Here is a tiny trained network, its code and every weight. The questions are about switching its units off for an input and a class, where a switched-off unit gives its printed mean instead of its output.

import numpy as np


def w(rows, s, z=0):
    codes = np.array(rows[::2]) - 128.0
    scale = np.full(codes.shape[1], s)
    scale[-1] = z or s
    return codes * scale


def norm(h):
    return h / np.sqrt((h * h).mean(-1, keepdims=True) + 1e-5)


def f(y):
    return np.maximum(y, 0)


def log_softmax(a):
    a = a - a.max(-1, keepdims=True)
    return a - np.log(np.exp(a).sum(-1, keepdims=True))


def net(x, mask):
    res = np.array(x, float).reshape(1, 7) / 4 @ E
    u = 0
    for l in range(3):
        y = f(norm(res) @ A[l][:, :-1].T + A[l][:, -1])
        res = res + np.where(mask[u : u + 10], y, B[l][:, -1]) @ B[l][:, :-1]
        u += 10
    return log_softmax(norm(res)[-1] @ U[:, :-1].T + U[:, -1])


A, B = {}, {}
E = w([
[38,138,14],'x0',
[251,49,31],'x1',
[94,135,173],'x2',
[117,143,144],'x3',
[83,139,147],'x4',
[186,215,149],'x5',
[123,56,239],'x6',
],0.002)
A[0] = w([
[184,148,171,119],'L0N0',
[34,117,141,2],'L0N1',
[91,149,136,135],'L0N2',
[119,134,106,91],'L0N3',
[107,140,212,44],'L0N4',
[216,79,81,133],'L0N5',
[138,195,133,74],'L0N6',
[144,23,254,70],'L0N7',
[179,79,165,104],'L0N8',
[43,91,112,43],'L0N9',
],0.0039,0.0014)
B[0] = w([
[29,157,86,182],'L0N0',
[130,128,60,173],'L0N1',
[123,187,73,169],'L0N2',
[134,129,171,138],'L0N3',
[199,138,120,182],'L0N4',
[154,6,61,227],'L0N5',
[132,152,135,155],'L0N6',
[100,131,216,249],'L0N7',
[51,48,145,189],'L0N8',
[27,146,113,176],'L0N9',
],0.0026,0.0021)
A[1] = w([
[148,82,126,110],'L1N0',
[170,228,113,187],'L1N1',
[173,163,104,189],'L1N2',
[128,90,192,73],'L1N3',
[66,122,96,73],'L1N4',
[83,80,176,194],'L1N5',
[217,104,75,101],'L1N6',
[135,113,216,81],'L1N7',
[2,96,74,65],'L1N8',
[26,42,130,253],'L1N9',
],0.0066,0.0026)
B[1] = w([
[150,128,104,155],'L1N0',
[28,59,187,181],'L1N1',
[20,41,150,163],'L1N2',
[218,142,139,163],'L1N3',
[114,235,116,159],'L1N4',
[254,172,91,201],'L1N5',
[81,48,60,177],'L1N6',
[204,128,203,173],'L1N7',
[141,226,118,198],'L1N8',
[230,243,64,254],'L1N9',
],0.0034,0.005)
A[2] = w([
[134,89,164,104],'L2N0',
[108,67,91,92],'L2N1',
[178,75,149,57],'L2N2',
[106,169,200,245],'L2N3',
[3,165,121,206],'L2N4',
[60,117,124,137],'L2N5',
[131,230,111,233],'L2N6',
[171,69,150,140],'L2N7',
[59,110,41,146],'L2N8',
[176,75,149,64],'L2N9',
],0.0061,0.0011)
B[2] = w([
[129,150,120,148],'L2N0',
[139,3,119,171],'L2N1',
[113,178,100,172],'L2N2',
[168,8,126,208],'L2N3',
[40,90,164,220],'L2N4',
[123,100,190,159],'L2N5',
[43,73,134,254],'L2N6',
[136,172,85,181],'L2N7',
[155,104,200,212],'L2N8',
[85,205,107,171],'L2N9',
],0.0035)
U = w([
[217,157,241,196],'0',
[71,236,72,119],'1',
[211,136,84,219],'2',
[154,8,13,132],'3',
[66,95,202,115],'4',
[59,123,123,2],'5',
],0.011,0.0012)

Each question gives the input, the list of numbers given to net, and the class t.
The units are the neurons (one row each of A and B). Each row of codes is followed by its name. A weight is (code - 128) times the scale printed after its matrix; where a second scale follows, it is the last column's (A, B and U).
mask holds one flag per neuron, layer by layer. A switched-off neuron (its flag False) gives its mean, the last column of its row in B, instead of its output. The means were averaged over made-up inputs and are rounded, as every weight is.
A unit's drop is (log p(t) with every unit on - log p(t) with that unit switched off) / (log p(t) with every unit on - log p(t) with every unit switched off).
The circuit of an input: a set's keep is (log p(t) with only the set's units on - log p(t) with every unit switched off) / (log p(t) with every unit on - log p(t) with every unit switched off). Starting from the 12 units with the biggest drops (on a tie, the unit counted first), units are removed one at a time, each time the one whose removal leaves the highest keep (on an exact tie, the one counted first), for as long as the keep stays at least 0.8.
circuit, biggest first: the units of the circuit, biggest drop first
top k neurons: the k neurons with the biggest drops, biggest first
k most important neurons of layer l: the k neurons of layer l with the biggest drops, biggest first
drop of u: that unit's drop, to one decimal
input [6,1,6,-6,7,-3,6], class 2: circuit, biggest first : L1N9
input [-4,-1,-6,5,-1,-6,-2], class 0: top 2 neurons : L0N7, L1N6
input [-4,1,-7,-6,7,3,-8], class 4: top 2 neurons : L1N1, L1N9
input [-3,-2,-4,-5,-3,1,-1], class 3: top 2 neurons : L0N7, L0N5
input [-1,1,-4,7,-7,3,-4], class 3: top 2 neurons : L0N5, L1N6
input [-1,-3,-4,7,-8,-5,3], class 0: 2 most important neurons of layer 1 : L1N7, L1N6
input [2,-7,1,1,7,7,-8], class 4: top 2 neurons : L1N9, L1N1
input [-3,3,3,4,-4,7,-2], class 3: 3 most important neurons of layer 1 : L1N6, L1N8, L1N4
input [-3,3,-8,-8,6,6,0], class 3: drop of L0N5 : 0.1
input [-3,-3,-4,-3,8,-7,6], class 0: drop of L0N7 : 0.1
input [8,5,-1,7,2,4,8], class 2: drop of L1N9 : 0.2
input [2,-6,-6,4,-5,-8,7], class 0: drop of L1N6 : 0.1
